Each row has a class, written after it.
[  52 -359   40 -170 -191   85  393  284  148   56  473  -22 -377  253
  132  338 -449   63   49  401  164  202  -59 -289 -115  192  268 -179
  107  193   67  -76  155] | Z_928
[ 148 -297   44  241 -166 -113 -118 -390 -129   88  142  256  210  -29
   48 -314    4  465 -210  404  -96 -141 -127 -194  183   68    1 -472
  -30  -35   43   82  -98] | Z_898
[  65 -122  150   31 -439   37  127    7  380  198   60 -238   21  -61
   54 -329 -404   23 -150  541   85   80  113 -460 -159  168  187   25
 -120   83  -44  105   -1] | Z_898
[ -37 -139 -129  320  330  134  162 -555 -281  -55  -38  557  -84   78
  242   23  231  399  -31   99  -76 -210 -171 -191  141   57  -79 -418
  139  117  129  118 -155] | Z_574
[ 116 -134  -32    5 -132  115  235  286  252  109  161 -148  -56  234
  159  304 -356   85   42  245  349  112 -108 -200    4   38   36 -108
   14  199  225  -83   87] | Z_590
[  98 -409 -235   86   98  269  394 -166 -392  131  438  412 -103   48
   90  441  -17  427   14  255  -90 -158 -157 -230  195   87 -523 -350
  261  399  491 -118 -203] | Z_3
[ 140 -563 -175   36  452  217  147   -8 -466   86  189  299    9   53
  191  308   69  345  148  -34   43 -162  147   12  294  213 -318 -440
  485   71  440 -112 -111] | Z_937
[ -32 -108   41  256  113   58  278 -287 -401   60   59  326  195  -97
  249   -4  178  290 -197  204   14  -94  160 -265   94  256 -484 -138
  108  169  236  190  -37] | Z_649
[-104 -136   30   38  318  110  367  131 -387    4  167  459 -153  -79
  164  200  317  289   22   55   63   33  145 -114  -78  382 -375 -127
  158  166  137   12  -10] | Z_938
[-227    5   26   89  411  139  393 -507 -422 -134 -167  899 -204  112
   97   32   90  369 -221  -19  -77 -262  -73  -65   37    1 -282 -143
  -55  225   11   38 -262] | Z_938
[  26 -326  -10  -41  -61  225  211  508  206  117  420 -287  -91  158
  -17  275 -442  209 -194  350  314   96  -84 -247  -57   24  136   69
   50   68  153  -65  104] | Z_937
[ -83 -180   -6  281  116    3  230 -300 -348  -87  255  498  -56  -59
  -10  -22   88  464 -255  255 -148  -73  -37 -384 -132  -15 -324 -253
    0  127   35  132 -100] | Z_928
[  97 -399   16  -54  -67  231  306  280   99  125  264  -52  -42  134
   28  223 -429  209  -82  449  318   89   87 -382  122  185  -52  -30
   61  113  215  -14  -86] | Z_938
[  33 -381    8 -135  -68  189  240  424  262  221  260 -217 -119  180
  149  157 -413  -26   -7  229  382   55  167 -227 -116  123  -13  -68
  109  112  207 -164   11] | Z_898
[ 140 -174 -197   92 -330  375  273   32  -77  121  192  235  -39 -159
  -60  129  111  320   56  217  195   87  -79 -274  134  314 -306  -43
   81  310  319  -18 -210] | Z_937
[  86 -131  102 -113 -256  -38  187  596  287  149  181 -226  -34   51
   70  150 -518   24 -131  479  224  163  132 -425 -151  101  143   54
  -68   98   11 -141  137] | Z_649
[ 109 -459  -62   49   65  224  386 -127 -388  240  271  298   68 -123
  168  252   73  279  -55  183  -66 -122  202 -293  -13  471 -645 -194
  257  230  270   28  -78] | Z_590
[  47  -66   26 -132  153   72  218  363  191   91   74  -39 -234  162
  160  188 -495   48  -25  326  240  -16   15 -196  -79 -149  170  -56
    2  222    5 -195   67] | Z_590
[ -28 -210 -209  287   63  209  259 -353 -475   66  131  404  110  -22
  158   61  234  409  -98   43 -175 -167   30 -145  209  260 -421 -249
  180   89  331  113 -165] | Z_3
[-141 -216  -59  -83   79  441  380  107  251  193  386  -53  -71  177
  -47  254 -530  221 -167  477  321   85 -145 -173  -66  155  -64  -53
   57  288  379   -8 -108] | Z_574
[ 106 -280  -31  -41 -174   10   69   80  322   59   90 -156  -83  249
   70  124 -560  175 -100  411   76  114 -103 -295   92  131  407  -77
  -10  -37 -109  103   21] | Z_898
[ -45 -164 -184  111  -33  188  225 -117 -236   30  234  342  -46  109
  256  342  170  185 -195   25  148   10 -144 -203 -110  332 -202  -66
   86  155   71  -15  126] | Z_649
[ -46 -376 -148  175  211  184  200 -143 -340  -45  393  402 -115   98
  187  377   18  393 -187  220  -17   -6 -100 -226  -64  127 -350 -389
  297  192  318   17   16] | Z_574
[  40 -134 -224  264  264   77  105 -510 -276  -29   26  511   28  -44
  140   67  196  509  -90  249 -137 -230 -230 -332   74  135 -243 -244
   79  184   26  130  -48] | Z_574
[  57  -56  -27  -29  -42  170  221   96  160   47   78   16 -271  268
  163  105 -286  -44  -45  225  188   64 -175 -222 -149   15  255    9
  -95  204 -112   34   26] | Z_649
[  41 -258 -122  -54  -26  372  380  244  256  200  233  -39 -126  205
  -35  384 -478   68  -65  412  185  -25 -189 -496  -73  232  -28  166
   14  231  141  -86   30] | Z_25
[ -70 -305  -18 -187   99  376  528  164  169  125  256   49 -251  200
  -36  508 -457  172   16  298  241   61  -96 -307    8  276  100  -32
   56  232  153  -68  -73] | Z_590
[  95 -226   -4  -31   15   92  105  261  233  113  132 -240   32  150
   80  248 -387  -16  -87  357  250   66    3 -303  154  103   87  -48
   64   16   59   75  -10] | Z_3
[-100 -242   31    2  367  283  385   59  137  -13  137  268 -228  285
  -43  327 -461  200 -142  375  164   46 -192 -388 -135  157   57  -52
   32  179   82   76  -43] | Z_649
[  22 -203 -145 -122  -56  417  296  377  204   87  252 -151 -241  186
  -30  340 -399  136   63  500  264  276 -123 -411  -54  222  229  176
  -46  168   85  -67  -87] | Z_3
[ -15 -282  -88  226   26  227  211  121  243  125  409  -53 -153  267
  -19  240 -426  187 -180  384   70   61 -332 -308    1  186  154 -255
  144   86  152  159   95] | Z_649
[  72 -457 -263  147  264  234  128  -58 -422   19  327  394   72   41
 -100  325   29  563  -84  137  -51 -161 -117 -143  288  171 -416 -258
  244   64  306  -19  -97] | Z_25
[ 163 -343 -106  -71 -446  216  142  262  273  223  234 -339  131  138
 -121  142 -270  149   90  300  222  270 -118 -361  119  505  423  140
  -51  -94   24   69  -81] | Z_928
[ -41 -170   54   34 -163   58  235  289  456  153  169  -47 -211  176
  -64  125 -578  248 -114  525  162  107 -237 -417   26   87  309  -10
  -56  154   -1  -39  -42] | Z_898
[-172  -44   41  -49  206  124  419  255  126   -2  208  281 -270  279
   72  143 -336  117 -112  307  294   -9  -31 -145   49  -19   69 -114
  -21  128  118    0  -89] | Z_574
[-207   36   -5  171  425  -78  170 -253 -435 -212   93  782 -257   68
  133   53  158  332 -388  153 -195 -232 -118 -146  -22 -199 -193 -213
   23  115 -161  133  -95] | Z_25
[  20  -97  -99  146  297   99  160 -422 -430  -14  121  500  -24   -4
   97  128  106  368 -182  209  -93 -166 -230 -182   52   72 -296 -210
   46  274  -27   97  -44] | Z_937
[ -15  -97  180 -152   59   41  263  152  179   58    4   -1 -124   29
   96   30 -346 -123 -130  321  289    9  207 -368 -131   41   -3  140
  -70  139 -156   41    6] | Z_25
[  75 -237  -36  229  -23  106  237 -114 -277   85  273  257  103   49
  136  239   94  356  -50  155   34  -71 -105 -127  142  161 -391 -396
  151  183  411  -29   23] | Z_590
[ 221 -308  -41  144 -400  151  121  117  307  160  354 -280  -50  235
   61  191 -686  277 -150  682  162  248 -296 -451  -66   78  199 -209
  -87  211   79    1  129] | Z_3
[ -47 -314  -85  111  331   72  106 -438 -464   22   87  412   61   91
   -5   95  166  419    9   84 -170 -181 -111  -21  306  225 -281 -343
   69    5   62  108 -201] | Z_938
[ 165 -393 -227   89  -95  141  231 -436 -388  -31  179  441  -41  123
  293  279   58  336   -9   61  -84  -47   57 -152   87  168 -392 -549
  192  202  276   83 -162] | Z_898
[  59 -221  -27   15 -226  -58   41  254  282   55  383 -144 -169  207
   25  -61 -534  287 -183  565  112  134 -200 -221  -24  -60  377  -97
   19   70  -16   89  104] | Z_590
[   3 -138    9 -110 -141   -5  108  210  258   18  156  -24 -366  278
  213  107 -407 -149 -146  266  191   40   10 -149  -62 -249  238 -246
  -52  102 -142   11 -124] | Z_649
[ 206  -72 -165  -65 -731  200  306  100  220  165  215 -317   20  143
  184  270 -418   18  -71  310  196  104  -38 -362  -40   74   11  -50
 -182  285  162  -55   40] | Z_938
[  32 -228  -99   13 -193  181  314  330  340  166  330 -154  -73  144
  -17  128 -410  252   13  368  252   78 -127 -252  -37  270   80   70
   36  142  243  -31  179] | Z_649
[  21 -149    7   92  326   49  175 -200 -326   51   28  435  -75 -190
   50  154  136  211 -184   82  -98 -175   37 -229  103  161 -434   54
  140  191 -139   82  -84] | Z_898
[ -89 -273  107 -181   29   78  424  435  225  144  255   81 -140  261
  223  147 -456   78 -210  360  462  -30  180 -231  -92  137   20  -93
    0  106   95  -46   32] | Z_25
[  61 -285 -186   73    4   25  147 -130 -299   78  136  404  191  -16
  117  183  111  305 -167  145   38 -104   59 -173  334  533 -352 -186
  160  -41   44  152   -9] | Z_3
[-102  -21   32 -337  210   82  537  652  234   83   88   73 -147  148
  134  396 -393   40  -83  180  461 -144  207 -254  -40   48  -73   87
  -46  232  120 -207   67] | Z_898
[-103 -281 -212 -120  298  307  401  489   36   -3  341   64 -308  467
  -38  593 -480  381   15  442  219   72 -351 -350   57   73  160   28
   14  213  162  -86  -26] | Z_937
[ -65  -96 -155  222  217  145  304  -28 -285  -37  227  580  -22   61
   45  202   85  560 -196  309    8 -136 -222 -213  162  216 -327 -315
   80  200  262   73  -14] | Z_3
[ 106 -150 -262  115 -189   48  128  -99 -118   68  230  456 -154   11
    8  150   73  425    7   76  -55   57 -319  -68    0  242 -183 -152
  100  283   56   -1  -62] | Z_574
[ -28 -296  -55 -163   -2  197  233  193  276  -24  234   44 -172  257
  -82  324 -540  161 -117  387  209   73 -118 -364   -4  -42  233  -35
   38   98  181  -80 -119] | Z_898
[ 205 -316 -170  249 -547   35   57 -115 -406   45  466  309   92   37
   56  -93  125  391 -187  211 -144   84 -201 -255 -160  160 -301 -227
  103  198  316   10   37] | Z_937
[ 137 -211 -284  265  253  203  201 -439 -517   90   84  551  178  -65
  188  180  149  480 -117  133 -155 -202  -68 -228  186  312 -497 -191
  274  225  270   98  -69] | Z_590
[  64 -322 -239  194  214  202  165   20 -402   21  266  424   39  135
  159  367   74  562  -48  111   77   60 -156 -137   99  181 -237 -359
  277  200  454  -76 -130] | Z_938
[ 112 -309  -40  164   52   19   92 -301 -228  150  112  322  208 -241
   96  -30    9  377 -106  352  -37  -51  158 -321   72  273 -525 -238
  218  188  225   88 -150] | Z_574
[  32 -171 -100  128  -56  250  258 -394 -362  153   95  248  -33 -129
  125   26  342   16   47 -156  -35 -160  132   -1  248  253 -482 -180
  147  162  148  123 -249] | Z_938
[ 175 -278  -26   48 -419  102  100    0  177  128  213 -178  148  121
   98  -19 -431  121 -116  423  185  136   49 -260  123  279  152 -120
   51  -38  161   88  115] | Z_590
[  27 -252  -52  198  327  128  146 -261 -393   87   53  459  108  -58
  109   53  331  428   17   16  118  -99  -42  -71  187  389 -232 -206
  100   40   64    6  -52] | Z_649
[  54 -172   27   82 -157   15  229  140  269  155   57   62  -44  148
   80  -17 -450  221 -185  459  209   31  -79 -535    6  170  334   55
 -117   32 -142   -4  -27] | Z_938
[ 153 -298 -308  146    4  210  221 -113 -477   57  383  308  101  -96
   36  386   49  505 -113  295 -211  -21 -168 -319  137  358 -471  -72
  328  302  360   91   42] | Z_937
[-162 -163   89 -251  320  338  596  490  165  205  168 -149 -192   72
   67  495 -347 -109   94  150  517   31  291 -251   30  216 -165  214
   39  195  121 -170  -32] | Z_25
[ -12  -13   62  -65  331  322  293  419  201   65  105  -45 -278  249
  101  456 -475  -41 -141  259  301  114 -175 -177 -105 -168  177   63
   14  277  105 -135  -67] | Z_3
[  64 -174 -256  229   91  211  179 -316 -503    6  250  502  -79   87
  180  233  114  373 -190   19 -110 -101 -211  -40  137   78 -306 -235
  213  269  175   74  -62] | Z_25
[  -3 -129  123  -85 -208   32  193  240  357  114   75 -143  -36  -28
  -13   44 -263   98 -124  253  255  164   53 -343 -117  272  401   25
 -108  -28 -208   84  -25] | Z_928
